Each row has a class, written as a number after it.
[  26  -52 -324  132 -297 -640 -343 -273  -68  218  313  -20  156 -313
   51  118  220 -105   74  155   67   24   18   90 -200 -245   96 -358
 -107 -186   35  532 -310  -12] | 0
[ -45   95 -446 -414 -329  100 -181  -46  -22 -212 -106  -41  372 -276
   53 -309  289 -154  411 -399  -13   24  307 -280 -262 -160 -179   24
   12   65  224  -23 -514 -494] | 6
[ 121 -424  -77  629  -48 -157 -633  -63 -545  111  106  372  106   43
  164  409  209  128  193 -121   57 -528  354 -199 -408 -119   60 -528
 -221 -226   56  493 -139  332] | 0
[  59 -115 -558  165 -444 -178 -660 -177 -147 -132  362    4  363 -106
  142  -20  409 -246  392  281   97 -309  243   -4 -112 -117  205 -455
 -127 -223  205  427 -347   98] | 7
[-110  199 -371   44 -440 -335 -230 -115  -12  117  363 -152  340  -96
  275  115  263 -141  -85  292 -113  -52   26  308 -320  -56  398 -264
 -197 -200 -142  299 -244 -211] | 2
[ 101 -149 -550  247 -321 -634 -556 -247  -71  -38  328   94  201  -50
   45   47  194 -230  155 -123   -6 -115  375  -51  164    7  -52 -470
 -307 -295  261  471 -237   94] | 4
[  32  -71 -319  296 -373 -257 -602  -87  -84 -207  297 -197   87   85
  122   13  260 -200  115  302  -87 -306  161  182 -167 -161  286 -449
   34 -439   40  408 -309  -85] | 5
[ -34 -156 -459 -395 -201 -176 -291  -56   71  -42 -162 -316   94 -360
 -224  237  594 -230  370   65  204  161  108   -1 -326   36 -337  149
  140 -206  120 -108 -663 -356] | 5
[ -54  -64 -442 -205 -141 -157 -349   47  149 -280  -62 -207  329 -278
   83 -241  366 -365  469 -304  123   21  326 -258   29 -103 -111 -111
  146  -94  331  -95 -746 -421] | 4
[-206 -193 -282 -253 -154  -59 -549  149 -127 -427  158 -227  468 -136
   -6   16  560 -372  637  -54   99 -205  311 -214 -256 -162  -20  -77
  133 -231  347   -6 -630 -375] | 5
[-222 -368   -6  249 -129 -246 -532 -260 -293   89  216  284  142  -58
  287  255  137 -157  161    4  138  -42  179 -161 -301  -86  207 -661
  210 -343  212  294 -279  178] | 4
[  91 -126 -304  220 -414 -172 -179 -288  -50   -1  132  -29 -207 -112
  -57  165  179 -446  109  333  115  -30 -282    0 -349   24  -12 -421
  171 -247  -36  295 -268  163] | 6
[ -76 -147 -570  330 -364 -402 -605  -20 -168 -162  149  -75  333 -150
  230  176  575 -273  323  -92   69 -309   42  127 -258 -273   60 -153
 -160 -282  342  481 -432   76] | 1
[  27  -23 -332  494 -626 -374 -493   47 -393 -288  443  -61  111   61
  -51  -79  134  -63   62  260 -241 -196   15   -5  -54 -124   41  -85
 -394 -112 -133  347   96 -101] | 5
[ 139 -289    4  330 -266 -503 -227  -89  -86  158  222  256  269  -66
  264  410  229   43  288  179  141   31 -122  -95 -296  -37  272 -376
 -193  -51  -88  443 -368  -76] | 5
[-113  -12 -287 -341 -272   16 -201 -287  -18 -353  -17 -393   19 -199
 -116 -131  448 -496  222  -83 -199 -231   82 -267 -340 -209 -139 -285
  409 -203  264 -118 -465 -580] | 4
[ -24 -232 -221 -438 -223   88 -292 -126 -108 -394  -23 -172  240 -235
  -77  149  324 -488  529  118   57 -184  -19 -108 -392 -104 -180  108
  179   15  335  164 -236 -207] | 5
[ -79   54 -136 -286 -313 -127 -237  -47 -107 -440   45 -172  266 -325
   52 -335  328 -491  354 -137   70   95  -67 -270 -451 -199 -112  -80
   76  -75   57  -98 -552 -311] | 5
[-255 -109 -293 -113  -81 -465 -367   62 -261   -1  139  -49  477 -489
  247  -75  285 -300  395 -149  210  283   48 -132 -466 -158   -4 -161
 -107 -112   75  214 -771 -162] | 3
[  38 -250 -485  154 -319 -476 -281 -106  -49 -219  -18 -229  500 -419
  188  333  476  -78  536  -70  331  549  158 -333 -199 -209   60  201
 -112  148  500   43 -306 -381] | 7
[ -30  -74 -503  275 -545 -248 -491  -10 -203 -146  264  -76  336   38
   68  -38  321 -287  350  -27  -58 -244  288  -17 -302  -94  154 -564
  -33 -437  145  301 -487  -34] | 4
[-101  103 -551  409 -535 -316 -377  -47 -241 -200  250 -120  229   77
  112 -394  205 -438   65   48 -216 -304   11  -25   39 -232   -4 -269
 -167  -89  -82  273 -247 -263] | 1
[-449  145 -469 -428 -132 -136 -327  -25   37 -343  -40 -212  508  -76
  135 -152  557 -471  312   86   71  118   18  127    7 -323  -21  380
  -67  -49  188   45 -397 -563] | 1
[-294  -51 -395 -206 -199 -106 -447  -86 -129 -377  -60 -351  425 -301
  -28  -35  539 -261  614  -59  176  357   57 -114 -361 -424  -98  130
  195 -186  374   52 -439 -386] | 1
[ 192 -380 -313   15  -92 -363 -338 -243   73 -316   30 -243  478 -225
  198  348  436 -222  448 -210  -15   89  379 -349   46   -8  110   -6
   95  167  525    2 -135 -559] | 4
[-471  139 -246 -652 -287   36 -377  -62   -6 -130 -112  199  280  -57
  295  -78  459 -522  351  126  270 -225   -2 -144  -73 -308 -112  181
  119 -142  194   36 -705 -388] | 4
[-177   30 -602  171 -490 -167 -510 -155   52 -265  375  220  270 -118
  354  143  198 -338  215  199    9 -134   89   49  -50 -131  354 -421
 -213  -73  263  600 -394 -212] | 6
[-119 -186 -542 -431   94 -200 -402   42  266 -466  -50  -65  238 -441
  111 -161  393 -294  523 -179   39  -31   53   -3  296 -188  -99  165
 -131   61  565  305 -665 -343] | 3
[-122  179 -302  -15 -574 -381 -467 -126 -137 -111  368   89  354 -409
  244  -71  163 -161  140 -197  -41  107  200 -117 -224 -177  140 -351
 -111  -79  236  215 -362  -42] | 6
[-151 -104 -208 -354 -133  -43 -440 -231 -137 -322 -103 -197  255 -149
   -1  -94  393 -574  309   44 -116 -181  -19  -35 -334 -151 -155   11
  296 -130  -22   30 -322 -438] | 4
[-211  -55 -508  162 -410 -246 -542    9 -146 -109  394   73  458 -103
  231   66  373 -318  245  165  149 -237  195  122 -193 -186  240 -160
 -154 -208  289  431 -246   98] | 4
[-474 -149 -171 -572 -187 -117 -258 -246 -285 -260   99 -100  249 -239
   98   41  517 -254  431  -85  107  155 -202 -265 -190 -148 -157  105
   85 -202  332  -92 -389 -230] | 7
[  42 -155 -245  399  -56 -135 -531 -112 -169  -82 -137    7  156   49
  183  287  382 -148  146  -99  149 -246  169  113 -341 -194   55 -176
   21 -407  191  173 -114  318] | 2
[ 262  -62  -95  421 -311 -354 -568  197 -241  -77  404 -106    0  -13
  -48 -148  153 -189  -18  173   23 -497  158   56 -213 -106   77 -199
  -64 -181 -157  231  -85  256] | 5
[-241 -169 -393 -608 -107 -177 -356  -35  -12 -304  -39 -163  592 -282
   10   10  491 -293  530 -171 -115   31  339   10 -298 -156  -98   49
   81 -179  482  155 -515 -572] | 3
[  17  -63  -49  352 -228  -76 -570   51 -154 -146  212  542  160   63
  206  202  175   54  175    2   98 -153  159  -56 -162  -76  305 -444
 -316 -138  -32  223 -160  272] | 2
[ -97 -316 -411  292 -407  283 -592  137 -183 -232  188 -139  289  -61
  256 -143  485 -255  423  503  219 -236  186  194 -450   -2  285 -247
   37 -448  277  385 -403  334] | 1
[-112  -72 -405 -466 -408 -106 -117   21 -254 -225  -12 -479  276 -370
 -333 -289  467 -429  452  -92  -87   -7    1 -138 -577 -100 -454  219
   88 -177  137 -119 -383 -267] | 2
[ 117  -99 -108  121 -399 -347 -498   -8 -173  206  477  133  262  -10
  307  -74  236  -47   23  246  154 -317  354   27 -177  -87  353 -238
 -109 -207  131  415 -101  298] | 6
[ -57 -222 -459  337 -280  -47 -466 -142  -40  -70  166  279  197 -161
  134  552  147  -36  113   66   42   96  366   67 -361   -7  276 -532
 -101   31  317  432 -130 -123] | 1
[  72 -179 -212  284 -256 -155 -249 -276  -98 -177  199   79  -68  205
   29  250  231  -35 -197   -3 -188 -214  266   48 -107 -122  370 -510
  -36 -162  243  150  154   10] | 5
[  54 -156 -204 -233 -156  -84 -198  -90   33 -292 -142 -174  137 -410
  -50 -101  253 -209  435 -213 -114   18  102 -377 -198 -148 -284  -93
  288   44  341  -53 -491 -618] | 3
[ 176 -188 -521  745 -344 -293 -496 -182  -92  -62   97   35  298  -23
  187  268  336   38  267  -89   58  -14  262  -96 -124  -45  105 -412
 -151 -277  187  226 -131   16] | 2
[-405 -158 -117  -52  -23 -110 -348  -22 -339 -323 -105  151  275 -238
  253  136  323 -295  146 -355    0   60    7 -147 -525 -222   31  -30
  -97  -31  137   48 -375 -197] | 4
[  20  -73 -435  267 -514 -568 -427  -10 -391   72  286 -104  400   19
  122 -376  238 -257  200 -173 -161 -456  220   73 -203 -245   13 -386
 -187 -427   12  478 -393  127] | 0
[-517   89 -417 -646  -24 -150 -571  -48 -201 -230  129 -192  518 -295
  135  503  568 -430  512  -45  280   40  -29  107 -392 -215  -78  383
  -23 -178  273   94 -404 -218] | 2
[ 100 -126 -495  298 -428 -198 -491  -81 -158 -115  334 -167  345 -219
   50  255  387 -212  233  248  138   30  207  234 -573    8  301 -310
 -121 -305  166  381 -139  298] | 4
[ 110 -110 -487  261 -410   -2 -330  -25   16 -213  161 -122  370   59
   19  214  555 -277  454  315  170 -213   74  207 -320 -155  370 -358
  -13 -312  226  275 -352  210] | 5
[  19 -117 -469 -105 -153 -107 -597 -110  -32 -438    3 -339  175 -299
 -200  -41  557 -408  477  -69   63 -171  147 -191  -69 -104 -336  -18
  205 -201  302 -105 -405 -237] | 7
[-152   93 -289  177 -283 -196 -304 -126 -275 -151  364   15  292   27
  163  -31  376 -184   98   16 -113 -306  -21   18 -330 -209  227 -362
 -335 -276    6  305 -164   82] | 2
[-323 -136 -141 -588 -288 -211 -202 -170 -309 -128  118 -366  348 -520
   56  175  432 -251  428  175  133  338 -243  -73 -718 -127 -110  244
  100 -120  189  117 -365 -277] | 7
[-136 -179 -425 -296 -292  247 -367 -204  -19 -464  -57 -339  373 -233
  -50  -48  511 -383  587  -72 -146 -170  212 -158 -351 -193  -19 -219
  441 -187  460   -7 -430 -500] | 4
[ 107 -135 -450  431 -117 -245 -385 -291  -71   69  212  233   24   73
  -64  162  319  -54   56  121   85 -164  311  -64  147  -77   77 -498
 -309 -189  184  381  -78  315] | 6
[  15  -32 -678 -224 -284 -153 -456 -137    4 -368  -98 -229  208 -265
 -179 -216  558 -363  378 -347   81 -228  145  -34 -177 -345 -324  108
  153 -189  460   46 -325 -141] | 7
[ -57  -20 -304   42 -123  281 -459 -236 -352 -453 -303   33  -10  -81
 -117   84  465 -247  323 -114   20 -146  -86 -321 -519 -248 -486  159
  -42  -24  -51   26 -118 -389] | 1
[-212  -62 -418 -157   44 -232 -640 -103 -119 -109   12 -234  285 -372
  225   93  519 -262  453  -60  464  -42   27 -114 -122 -437 -129  366
  200 -132  279  158 -464 -213] | 0
[-178  -36 -452 -317 -263 -143 -179 -246   82 -308    7 -258  537  -94
  335   27  492 -370  246 -206 -165   31  318 -176 -111 -170  218 -109
  116  101  408  -40 -396 -899] | 1
[-141  130 -567 -399 -203  337 -463 -162   46 -561   21 -309  238 -260
  -85 -292  447 -497  372 -169 -173 -228  213 -112 -173  -83 -141 -117
  271  -90  184 -127 -461 -543] | 6
[-134 -241 -460 -266 -313 -362 -287 -119 -251 -193  142 -271  297  -52
   71   -8  419 -417  257   98  -82  -93   29   20 -181  -68  -80  222
   -9 -170  240  205 -151 -364] | 3
[ -91   20 -396  195 -387 -559 -523    7 -181 -105  359 -107  293  -52
  176    7  386 -230  240  160   27 -208    6   42   76 -344  237  -60
 -273 -144  120  334 -259   25] | 2
[  73 -204 -289  444 -284 -522 -672  114 -121  -19  399  222  453 -122
  327   -8  114   -8  255  -26  160 -160  261   28   44 -215  255  -78
 -240  -27  236  488  -13  190] | 2
[  51   61 -171 -511  -80  -61 -296  174   86 -229  -10 -116  413 -354
  -57  354  259 -187  559  141  273  202  173  -62 -225   20 -159  445
 -232  160  205   51 -263 -205] | 2
[ -30   14 -496 -460 -193   26 -137  -96  117 -562  -58 -490  158 -324
 -323   89  495 -478  369 -142  -93   17  161  -70 -364 -148 -188   86
  105  -79  504 -132 -246 -382] | 2
[-269 -174   17 -481  181 -275 -341  153  -94  -24 -109  -45  578  -88
  240  158  512 -220  407 -171  200   -6  177   -1 -244  -84  -22  337
  -28 -164  118  -77 -472 -231] | 2
